Here is a tiny trained network, its code and every weight. The questions are about switching its units off for an input and a class, where a switched-off unit gives its printed mean instead of its output.

import numpy as np


def w(rows, s, z=0):
    codes = np.array(rows[::2]) - 128.0
    scale = np.full(codes.shape[1], s)
    scale[-1] = z or s
    return codes * scale


def f(y):
    return np.maximum(y, 0)


def log_softmax(a):
    a = a - a.max(-1, keepdims=True)
    return a - np.log(np.exp(a).sum(-1, keepdims=True))


def net(x, mask):
    res = np.array(x, float).reshape(1, 5) / 4 @ E
    y = f(res @ A[0][:, :-1].T + A[0][:, -1])
    res = res + np.where(mask, y, B[0][:, -1]) @ B[0][:, :-1]
    return log_softmax(res[-1] @ U[:, :-1].T + U[:, -1])


A, B = {}, {}
E = w([
[48,119,157,153,15,237,254],'x0',
[127,120,128,126,127,130,122],'x1',
[202,74,182,202,128,103,115],'x2',
[114,114,126,111,107,116,124],'x3',
[184,154,236,23,133,144,156],'x4',
],0.0089)
A[0] = w([
[31,242,53,47,153,126,104,150],'n1',
[174,212,126,56,190,90,8,2],'n2',
[157,208,115,37,206,167,32,123],'n3',
[92,147,119,112,152,36,74,19],'n4',
[188,81,96,59,202,52,112,3],'n5',
[88,122,97,23,223,126,190,68],'n6',
[243,100,231,2,150,124,134,113],'n7',
],0.0073,0.0037)
B[0] = w([
[93,83,161,137,187,113,6,217],'n1',
[104,138,130,82,82,186,154,236],'n2',
[67,146,128,82,86,88,123,229],'n3',
[107,184,97,78,101,152,165,177],'n4',
[100,190,190,91,105,140,65,206],'n5',
[146,102,99,149,185,65,56,174],'n6',
[167,38,56,114,183,109,156,255],'n7',
],0.011,0.009)
U = w([
[154,59,184,207,163,89,64,222],'0',
[85,183,145,90,33,210,189,1],'1',
[141,125,90,172,162,105,139,241],'2',
[158,66,2,182,159,87,119,59],'3',
],0.0086,0.0055)

Each question gives the input, the list of numbers given to net, and the class t.
The units are the neurons (one row each of A and B). Each row of codes is followed by its name. A weight is (code - 128) times the scale printed after its matrix; where a second scale follows, it is the last column's (A, B and U).
mask holds one flag per neuron, in row order. A switched-off neuron (its flag False) gives its mean, the last column of its row in B, instead of its output. The means were averaged over made-up inputs and are rounded, as every weight is.
A unit's drop is (log p(t) with every unit on - log p(t) with that unit switched off) / (log p(t) with every unit on - log p(t) with every unit switched off).
The circuit of an input: a set's keep is (log p(t) with only the set's units on - log p(t) with every unit switched off) / (log p(t) with every unit on - log p(t) with every unit switched off). Starting from all 7 units, units are removed one at a time, each time the one whose removal leaves the highest keep (on an exact tie, the one counted first), for as long as the keep stays at least 0.8.
circuit, biggest first: the units of the circuit, biggest drop first
unit that matters most: the unit with the biggest drop
k most important neurons: the k neurons with the biggest drops, biggest first
drop of u: that unit's drop, to one decimal
input [-5,-8,6,-5,6], class 2: unit that matters most -> n7
input [-1,-1,0,-6,4], class 3: 2 most important neurons -> (n7; n5)
input [2,2,-5,-3,-1], class 0: circuit, biggest first -> (n1; n2)
input [-7,0,0,4,6], class 1: 2 most important neurons -> (n2; n5)
input [-6,-8,5,4,-7], class 2: circuit, biggest first -> (n4; n1; n7)
input [-6,7,-3,-4,-7], class 2: circuit, biggest first -> (n4; n7)
input [-5,5,-3,2,4], class 1: 4 most important neurons -> (n2; n3; n5; n4)
input [-5,-1,-3,3,-1], class 1: circuit, biggest first -> (n2; n7)
input [3,3,-3,-1,-1], class 0: circuit, biggest first -> (n2; n4)
input [-7,7,-5,-6,-3], class 1: 2 most important neurons -> (n2; n4)
input [7,-3,-8,-2,-2], class 0: circuit, biggest first -> (n1; n2)
input [-2,-4,-6,-6,-2], class 0: 2 most important neurons -> (n1; n7)
input [-7,-5,-5,-4,3], class 1: 2 most important neurons -> (n2; n3)
input [-2,0,-7,-5,7], class 0: circuit, biggest first -> (n1)
input [5,-8,-8,-4,4], class 0: circuit, biggest first -> (n1; n6)
input [-6,-8,1,3,-7], class 2: 2 most important neurons -> (n4; n7)
input [0,2,7,-6,8], class 3: 2 most important neurons -> (n7; n1)
input [-4,-3,2,-2,5], class 3: 2 most important neurons -> (n7; n1)
input [-6,0,1,-6,2], class 1: drop of n5 -> 0.1
input [4,2,7,2,8], class 3: drop of n1 -> 0.1
input [0,-5,4,7,6], class 3: drop of n7 -> 0.7
